Here is a tiny trained network, its code and every weight. The questions are about switching its units off for an input and a class, where a switched-off unit gives its printed mean instead of its output.

import numpy as np


def w(rows, s, z=0):
    codes = np.array(rows[::2]) - 128.0
    scale = np.full(codes.shape[1], s)
    scale[-1] = z or s
    return codes * scale


def f(y):
    return y / 2 * (1 + np.tanh(0.7978845608 * (y + 0.044715 * y**3)))


def log_softmax(a):
    a = a - a.max(-1, keepdims=True)
    return a - np.log(np.exp(a).sum(-1, keepdims=True))


def net(x, mask):
    res = np.array(x, float).reshape(1, 5) / 4 @ E
    y = f(res @ A[0][:, :-1].T + A[0][:, -1])
    res = res + np.where(mask, y, B[0][:, -1]) @ B[0][:, :-1]
    return log_softmax(res[-1] @ U[:, :-1].T + U[:, -1])


A, B = {}, {}
E = w([
[49,232,199,141,114],'x0',
[123,153,133,220,170],'x1',
[136,187,46,154,243],'x2',
[8,98,98,105,172],'x3',
[104,65,152,207,127],'x4',
],0.013)
A[0] = w([
[48,5,45,152,173,195],'n1',
[228,161,133,192,98,160],'n2',
[115,13,10,128,131,162],'n3',
[80,90,221,149,124,101],'n4',
[107,58,81,125,157,2],'n5',
[230,115,201,88,35,162],'n6',
[24,212,83,106,135,170],'n7',
[52,63,210,175,144,211],'n8',
[23,133,181,32,122,139],'n9',
[237,109,78,194,152,186],'n10',
],0.011,0.0055)
B[0] = w([
[45,28,24,111,150,240],'n1',
[225,123,199,184,229,215],'n2',
[148,29,84,33,215,227],'n3',
[101,53,254,180,127,185],'n4',
[66,64,73,93,229,159],'n5',
[212,138,209,9,76,249],'n6',
[55,222,139,108,166,198],'n7',
[46,37,218,249,12,219],'n8',
[116,199,64,135,32,203],'n9',
[239,126,101,212,190,235],'n10',
],0.0098,0.017)
U = w([
[171,68,191,140,137,82],'0',
[89,219,144,91,166,221],'1',
[243,147,77,197,201,121],'2',
[26,70,163,210,57,90],'3',
[191,149,126,7,73,137],'4',
[76,102,58,112,87,2],'5',
[136,36,42,81,186,130],'6',
],0.015,0.0097)

Each question gives the input, the list of numbers given to net, and the class t.
The units are the neurons (one row each of A and B). Each row of codes is followed by its name. A weight is (code - 128) times the scale printed after its matrix; where a second scale follows, it is the last column's (A, B and U).
mask holds one flag per neuron, in row order. A switched-off neuron (its flag False) gives its mean, the last column of its row in B, instead of its output. The means were averaged over made-up inputs and are rounded, as every weight is.
A unit's drop is (log p(t) with every unit on - log p(t) with that unit switched off) / (log p(t) with every unit on - log p(t) with every unit switched off).
The circuit of an input: a set's keep is (log p(t) with only the set's units on - log p(t) with every unit switched off) / (log p(t) with every unit on - log p(t) with every unit switched off). Starting from all 10 units, units are removed one at a time, each time the one whose removal leaves the highest keep (on an exact tie, the one counted first), for as long as the keep stays at least 0.8.
units of the circuit, in order: the units of the circuit, biggest drop first
most important unit: the unit with the biggest drop
top k neurons: the k neurons with the biggest drops, biggest first
drop when u is switched off: that unit's drop, to one decimal
input [8,5,7,-3,5], class 1: units of the circuit, in order => (n7)
input [0,-1,-2,6,-6], class 5: top 2 neurons => (n6 n2)
input [0,8,-7,-6,-7], class 4: top 2 neurons => (n6 n8)
input [5,8,-3,-8,-8], class 2: top 2 neurons => (n2 n8)
input [-7,8,-8,-3,-8], class 4: top 3 neurons => (n6 n8 n4)
input [5,6,8,5,1], class 1: top 2 neurons => (n7 n4)
input [6,-8,-1,-2,4], class 3: top 2 neurons => (n3 n4)
input [3,-3,-5,-1,2], class 3: top 2 neurons => (n8 n4)
input [5,-7,5,-8,5], class 2: top 2 neurons => (n8 n2)
input [-6,6,-8,6,1], class 3: top 3 neurons => (n8 n4 n10)
input [3,6,-7,-8,-4], class 4: top 3 neurons => (n6 n8 n10)
input [3,7,7,6,-2], class 1: drop when n7 is switched off => 0.7
input [5,0,8,2,-1], class 1: drop when n4 is switched off => 0.0
input [-6,5,-5,0,-8], class 4: most important unit => n6
input [4,-2,-4,-3,6], class 3: drop when n8 is switched off => 0.8
